Below are the code and all the weights of a small trained network. Each question names an input and a class and asks about switching units off, where a switched-off unit gives its printed mean instead of its output.

import numpy as np


def w(rows, s, z=0):
    codes = np.array(rows[::2]) - 128.0
    scale = np.full(codes.shape[1], s)
    scale[-1] = z or s
    return codes * scale


def f(y):
    return y / 2 * (1 + np.tanh(0.7978845608 * (y + 0.044715 * y**3)))


def log_softmax(a):
    a = a - a.max(-1, keepdims=True)
    return a - np.log(np.exp(a).sum(-1, keepdims=True))


def net(x, mask):
    res = np.array(x, float).reshape(1, 3) / 4 @ E
    y = f(res @ A[0][:, :-1].T + A[0][:, -1])
    res = res + np.where(mask, y, B[0][:, -1]) @ B[0][:, :-1]
    return log_softmax(res[-1] @ U[:, :-1].T + U[:, -1])


A, B = {}, {}
E = w([
[219,243,166,105,121,146,107,80],'x0',
[197,64,122,77,91,173,194,147],'x1',
[74,107,164,141,174,247,102,114],'x2',
],0.012)
A[0] = w([
[140,123,126,65,110,174,247,90,23],'neuron 0',
[75,71,135,150,193,237,126,193,104],'neuron 1',
[38,46,124,169,158,89,184,170,102],'neuron 2',
[244,223,254,164,133,159,133,34,252],'neuron 3',
[183,88,107,86,108,172,146,159,36],'neuron 4',
[137,190,96,148,73,41,210,178,105],'neuron 5',
[113,150,151,81,190,223,88,138,40],'neuron 6',
[54,210,109,164,187,63,26,112,21],'neuron 7',
],0.0096,0.0032)
B[0] = w([
[132,79,219,165,201,150,54,74,165],'neuron 0',
[75,130,140,148,120,91,90,198,199],'neuron 1',
[185,127,99,213,102,38,184,130,197],'neuron 2',
[143,83,45,213,72,81,168,144,250],'neuron 3',
[208,129,221,155,189,152,126,86,161],'neuron 4',
[77,122,149,53,90,113,15,158,183],'neuron 5',
[145,177,147,102,41,52,5,184,175],'neuron 6',
[193,41,189,133,208,203,111,129,200],'neuron 7',
],0.011,0.018)
U = w([
[206,82,197,153,254,154,152,117,141],'0',
[133,118,58,191,86,56,250,160,94],'1',
[83,153,134,39,53,59,66,199,95],'2',
[91,96,50,124,101,143,212,180,246],'3',
[97,168,112,89,214,130,197,97,98],'4',
[100,169,125,111,213,171,215,84,98],'5',
],0.0094,0.014)

Each question gives the input, the list of numbers given to net, and the class t.
The units are the neurons (one row each of A and B). Each row of codes is followed by its name. A weight is (code - 128) times the scale printed after its matrix; where a second scale follows, it is the last column's (A, B and U).
mask holds one flag per neuron, in row order. A switched-off neuron (its flag False) gives its mean, the last column of its row in B, instead of its output. The means were averaged over made-up inputs and are rounded, as every weight is.
A unit's drop is (log p(t) with every unit on - log p(t) with that unit switched off) / (log p(t) with every unit on - log p(t) with every unit switched off).
The circuit of an input: a set's keep is (log p(t) with only the set's units on - log p(t) with every unit switched off) / (log p(t) with every unit on - log p(t) with every unit switched off). Starting from all 8 units, units are removed one at a time, each time the one whose removal leaves the highest keep (on an exact tie, the one counted first), for as long as the keep stays at least 0.8.
circuit, biggest first: the units of the circuit, biggest drop first
unit that matters most: the unit with the biggest drop
top k neurons: the k neurons with the biggest drops, biggest first
drop when u is switched off: that unit's drop, to one decimal
input [0,-3,4], class 2: circuit, biggest first -> [neuron 6]
input [-5,-5,-4], class 0: top 2 neurons -> [neuron 3; neuron 7]
input [-4,-4,-4], class 0: top 3 neurons -> [neuron 3; neuron 7; neuron 6]
input [2,-3,-3], class 3: top 4 neurons -> [neuron 6; neuron 0; neuron 4; neuron 2]
input [-2,8,-6], class 0: top 2 neurons -> [neuron 4; neuron 0]
input [-5,0,8], class 2: top 3 neurons -> [neuron 6; neuron 3; neuron 1]
input [0,-5,-6], class 2: top 4 neurons -> [neuron 5; neuron 4; neuron 0; neuron 2]
input [-7,-1,7], class 1: top 3 neurons -> [neuron 2; neuron 5; neuron 0]
input [0,-6,-6], class 0: top 2 neurons -> [neuron 7; neuron 6]
input [0,7,8], class 2: top 4 neurons -> [neuron 6; neuron 1; neuron 7; neuron 2]
input [6,8,-4], class 0: top 2 neurons -> [neuron 0; neuron 4]
input [-3,5,4], class 0: top 4 neurons -> [neuron 3; neuron 4; neuron 5; neuron 0]
input [-8,8,0], class 0: top 3 neurons -> [neuron 4; neuron 3; neuron 0]
input [-3,-2,6], class 2: unit that matters most -> neuron 3
input [-6,3,6], class 1: drop when neuron 6 is switched off -> -0.1
input [7,-2,5], class 1: drop when neuron 3 is switched off -> 1.3
input [8,1,5], class 1: drop when neuron 6 is switched off -> 0.0
